Below is a small trained network, with its code and all its weights. Each question gives an input and a target symbol and asks what happens when units are switched off, that is, made to give their printed mean instead of their output.

import numpy as np


def w(rows, s, z=0):
    codes = np.array(rows[::2]) - 128.0
    scale = np.full(codes.shape[1], s)
    scale[-1] = z or s
    return codes * scale


def f(y):
    return np.maximum(y, 0)


def softmax(a):
    e = np.exp(a - a.max(-1, keepdims=True))
    return e / e.sum(-1, keepdims=True)


def log_softmax(a):
    a = a - a.max(-1, keepdims=True)
    return a - np.log(np.exp(a).sum(-1, keepdims=True))


def net(x, mask):
    ids = ['αβγδεζηλμξπφψω'.index(c) for c in x.split()]
    T = len(ids)
    res = E[ids] + P[:T]
    u = 0
    for l in range(3):
        q, k, v = (res @ M[l].T for M in (Q, K, V))
        z = softmax(np.where(np.tri(T) > 0, q @ k.T / 2**0.5, -1e9)) @ v
        res = res + np.where(mask[u], z, O[l][:, -1]) @ O[l][:, :-1]
        u += 1
        y = f(res @ A[l][:, :-1].T + A[l][:, -1])
        res = res + np.where(mask[u : u + 4], y, B[l][:, -1]) @ B[l][:, :-1]
        u += 4
    return log_softmax(res[-1] @ U[:, :-1].T + U[:, -1])


Q, K, V, O, A, B = {}, {}, {}, {}, {}, {}
E = w([
[96,119,103,78,177,60,198,84,163,213,90,106],'α',
[135,174,186,70,178,126,102,127,13,148,139,82],'β',
[183,190,117,177,170,124,116,215,160,208,170,94],'γ',
[96,109,150,216,121,76,106,123,119,152,140,96],'δ',
[120,176,136,96,120,183,177,108,201,132,157,144],'ε',
[54,183,155,108,92,144,144,118,96,110,114,142],'ζ',
[251,134,73,57,39,127,96,170,119,114,203,77],'η',
[93,154,212,92,131,134,114,173,137,44,187,153],'λ',
[158,155,187,77,155,189,139,103,156,137,176,145],'μ',
[128,166,195,94,84,138,154,80,166,113,100,128],'ξ',
[97,114,72,120,218,48,89,188,72,90,128,147],'π',
[64,193,166,121,115,164,126,147,34,138,129,99],'φ',
[125,166,164,162,152,174,96,115,173,89,202,65],'ψ',
[138,103,186,141,205,103,225,209,121,108,133,76],'ω',
],0.022)
P = w([
[134,147,122,139,210,136,137,2,36,131,182,199],'0',
[109,177,127,158,162,108,154,44,114,90,203,188],'1',
[105,173,133,147,156,118,127,81,113,97,197,148],'2',
[100,165,137,149,146,110,125,98,112,99,174,146],'3',
[110,161,138,136,131,112,123,114,118,105,157,141],'4',
[120,152,145,130,120,102,114,129,128,113,142,141],'5',
[130,149,141,131,104,104,113,138,130,131,121,144],'6',
[146,143,133,122,89,102,115,143,146,130,107,138],'7',
[146,136,144,114,81,97,105,167,149,134,103,142],'8',
[157,126,139,111,78,87,110,161,161,149,94,143],'9',
],0.0086)
Q[0] = w([
[116,162,172,125,131,93,194,108,255,97,181,150],'L0H1',
[124,19,102,132,135,78,125,162,85,155,136,109],'L0H1',
],0.0059)
K[0] = w([
[98,110,180,181,192,167,101,156,159,158,1,120],'L0H1',
[166,111,110,133,58,138,207,63,77,67,184,91],'L0H1',
],0.007)
V[0] = w([
[90,254,226,214,234,84,136,137,177,190,62,151],'L0H1',
[134,35,103,189,93,125,128,240,172,226,92,122],'L0H1',
],0.004)
O[0] = w([
[191,253,169,134,73,152,118,139,50,116,121,94,253],'L0H1',
[93,185,173,145,121,67,179,218,170,125,162,87,71],'L0H1',
],0.0073,0.0054)
A[0] = w([
[98,81,112,143,52,47,50,80,69,94,148,128,129],'L0N1',
[189,59,146,72,129,186,126,63,118,142,72,117,3],'L0N2',
[78,112,150,187,114,158,80,84,254,168,105,174,59],'L0N3',
[190,165,182,147,94,199,119,205,110,56,166,85,49],'L0N4',
],0.0068,0.008)
B[0] = w([
[250,150,157,92,135,143,152,127,146,131,48,112,254],'L0N1',
[165,116,164,104,133,104,109,87,118,207,235,177,134],'L0N2',
[120,195,97,148,159,164,212,74,151,109,254,148,139],'L0N3',
[142,122,99,49,95,122,191,57,91,189,194,132,201],'L0N4',
],0.009,0.0059)
Q[1] = w([
[53,40,76,209,170,84,92,185,171,200,49,118],'L1H1',
[220,251,239,79,73,120,177,90,127,85,189,59],'L1H1',
],0.012)
K[1] = w([
[74,212,246,171,208,224,87,18,73,134,156,224],'L1H1',
[205,58,114,91,45,45,121,254,194,161,64,16],'L1H1',
],0.0075)
V[1] = w([
[178,58,120,157,133,156,202,253,43,44,146,181],'L1H1',
[113,33,203,189,38,133,131,123,104,125,182,115],'L1H1',
],0.0057)
O[1] = w([
[148,39,145,132,45,184,127,244,94,112,39,89,3],'L1H1',
[255,249,202,63,157,94,52,201,151,100,112,147,99],'L1H1',
],0.0063,0.0033)
A[1] = w([
[84,115,149,155,2,209,165,104,171,66,140,126,77],'L1N1',
[122,217,134,102,117,170,108,168,131,84,120,125,1],'L1N2',
[148,113,149,152,63,243,12,199,115,49,127,140,49],'L1N3',
[139,91,129,111,126,135,155,140,219,47,174,91,204],'L1N4',
],0.0095,0.0046)
B[1] = w([
[120,80,110,76,150,143,125,221,71,156,100,123,252],'L1N1',
[206,143,138,254,207,56,152,148,103,137,86,163,203],'L1N2',
[153,157,120,137,209,87,132,115,184,60,112,65,168],'L1N3',
[190,134,175,151,151,106,65,90,136,182,41,107,250],'L1N4',
],0.011,0.0028)
Q[2] = w([
[136,171,253,122,115,165,204,136,136,166,67,47],'L2H1',
[71,120,218,75,211,134,184,81,144,240,39,97],'L2H1',
],0.011)
K[2] = w([
[187,117,188,191,4,100,149,141,175,202,117,68],'L2H1',
[181,99,76,87,108,102,150,124,243,249,63,89],'L2H1',
],0.011)
V[2] = w([
[56,109,211,197,206,24,206,134,175,201,86,79],'L2H1',
[119,174,101,131,138,215,105,154,57,153,254,164],'L2H1',
],0.0055)
O[2] = w([
[107,119,175,94,158,64,132,89,97,172,129,12,236],'L2H1',
[148,111,104,144,102,107,147,159,110,145,117,181,2],'L2H1',
],0.011,0.006)
A[2] = w([
[143,111,136,145,147,109,147,125,71,95,134,50,24],'L2N1',
[110,115,129,184,157,90,54,195,145,32,216,195,231],'L2N2',
[123,105,198,99,47,160,185,131,155,1,152,178,4],'L2N3',
[148,218,135,145,39,193,35,127,125,12,117,173,57],'L2N4',
],0.0097,0.004)
B[2] = w([
[123,119,122,98,124,163,159,155,172,134,92,196,253],'L2N1',
[71,64,104,181,152,158,93,107,103,250,124,121,148],'L2N2',
[93,146,198,127,97,62,84,79,100,120,107,199,140],'L2N3',
[112,87,135,84,117,86,219,116,144,78,148,62,164],'L2N4',
],0.013,0.014)
U = w([
[104,196,32,107,86,176,132,123,219,131,93,250,176],'α',
[85,97,78,94,124,167,29,156,68,155,84,145,242],'β',
[131,178,72,98,30,88,114,189,78,183,175,143,205],'γ',
[148,76,124,215,136,114,194,120,190,113,163,118,80],'δ',
[157,116,119,107,178,187,190,188,183,99,134,176,107],'ε',
[138,144,82,170,155,89,184,127,27,60,87,41,39],'ζ',
[222,100,50,74,93,116,118,81,82,127,97,134,50],'η',
[133,69,176,101,99,81,72,136,113,171,149,200,78],'λ',
[144,127,158,85,108,98,128,96,190,76,169,197,13],'μ',
[113,130,91,95,60,51,123,123,84,63,53,143,91],'ξ',
[142,72,146,116,222,77,97,132,111,73,130,140,50],'π',
[33,179,101,52,122,134,114,99,113,130,121,83,116],'φ',
[151,131,112,92,156,148,117,138,113,36,163,25,101],'ψ',
[153,209,254,205,137,133,56,84,97,113,87,154,255],'ω',
],0.0084,0.0073)

Each question gives the input, a string of symbols that net reads in full, and the target symbol t.
The units are the heads (2 rows each of Q, K, V and O) and the neurons (one row each of A and B). Each row of codes is followed by its name. A weight is (code - 128) times the scale printed after its matrix; where a second scale follows, it is the last column's (O, A, B and U).
mask holds one flag per unit, layer by layer, with each layer's heads first. A switched-off unit (its flag False) gives its mean, the last column of its rows in O or B, instead of its output. The means were averaged over made-up inputs and are rounded, as every weight is.
A unit's drop is (log p(t) with every unit on - log p(t) with that unit switched off) / (log p(t) with every unit on - log p(t) with every unit switched off).
The circuit of an input: a set's keep is (log p(t) with only the set's units on - log p(t) with every unit switched off) / (log p(t) with every unit on - log p(t) with every unit switched off). Starting from the 12 units with the biggest drops (on a tie, the unit counted first), units are removed one at a time, each time the one whose removal leaves the highest keep (on an exact tie, the one counted first), for as long as the keep stays at least 0.8.
circuit, biggest first: the units of the circuit, biggest drop first
unit that matters most: the unit with the biggest drop
top k neurons in layer l: the k neurons of layer l with the biggest drops, biggest first
input δ ω δ ψ η γ δ α λ, target λ: top 2 neurons in layer 0 => (L0N4 L0N1)
input ω δ α δ η ω ω β μ, target μ: unit that matters most => L0N4
input α μ ε ε, target φ: circuit, biggest first => (L1H1 L2H1)
input μ δ δ δ δ γ δ λ α φ, target φ: circuit, biggest first => (L1H1 L2H1)
input γ δ γ, target γ: circuit, biggest first => (L0N4 L0H1)
input α α δ δ δ ε α π ε, target β: circuit, biggest first => (L0N1 L1H1 L1N1)
input ξ ξ α μ, target φ: circuit, biggest first => (L1H1 L2H1)
input δ λ ω λ, target ε: circuit, biggest first => (L1H1 L2N1 L1N3)
input ε ε ε φ φ, target ζ: circuit, biggest first => (L2H1 L2N4 L2N1)
input δ ω γ δ ω δ η β, target β: top 2 neurons in layer 0 => (L0N4 L0N1)
input ω π μ μ, target β: circuit, biggest first => (L1H1 L0N1 L1N1)
input α δ ω β, target ε: circuit, biggest first => (L2N1 L1H1 L1N3)
input λ α μ ξ, target φ: circuit, biggest first => (L1H1 L2H1)
input ψ ω δ α α η φ, target φ: unit that matters most => L0H1
input α ω δ η ω η, target ψ: top 3 neurons in layer 1 => (L1N4 L1N3 L1N2)
input ω π ξ α δ ξ δ ω ε ξ, target ε: circuit, biggest first => (L1H1 L2N1 L1N3 L1N1)
input ε δ π ε, target β: circuit, biggest first => (L1H1 L1N1)
input η ξ ω δ δ ω ε δ, target δ: top 2 neurons in layer 0 => (L0N1 L0N4)
input ξ η μ α δ μ ψ, target ψ: top 3 neurons in layer 1 => (L1N4 L1N3 L1N1)
input δ ε η δ δ ψ ω μ, target μ: unit that matters most => L2H1
input ξ η α ε α δ δ ω φ β, target β: top 2 neurons in layer 2 => (L2N2 L2N1)
input δ α δ α δ ξ α δ ω φ, target ε: top 2 neurons in layer 1 => (L1N3 L1N2)
input δ δ ζ α δ η π μ δ λ, target λ: top 2 neurons in layer 0 => (L0N4 L0N1)
input γ α η φ μ α γ ξ ψ ζ, target ζ: top 3 neurons in layer 2 => (L2N4 L2N1 L2N2)
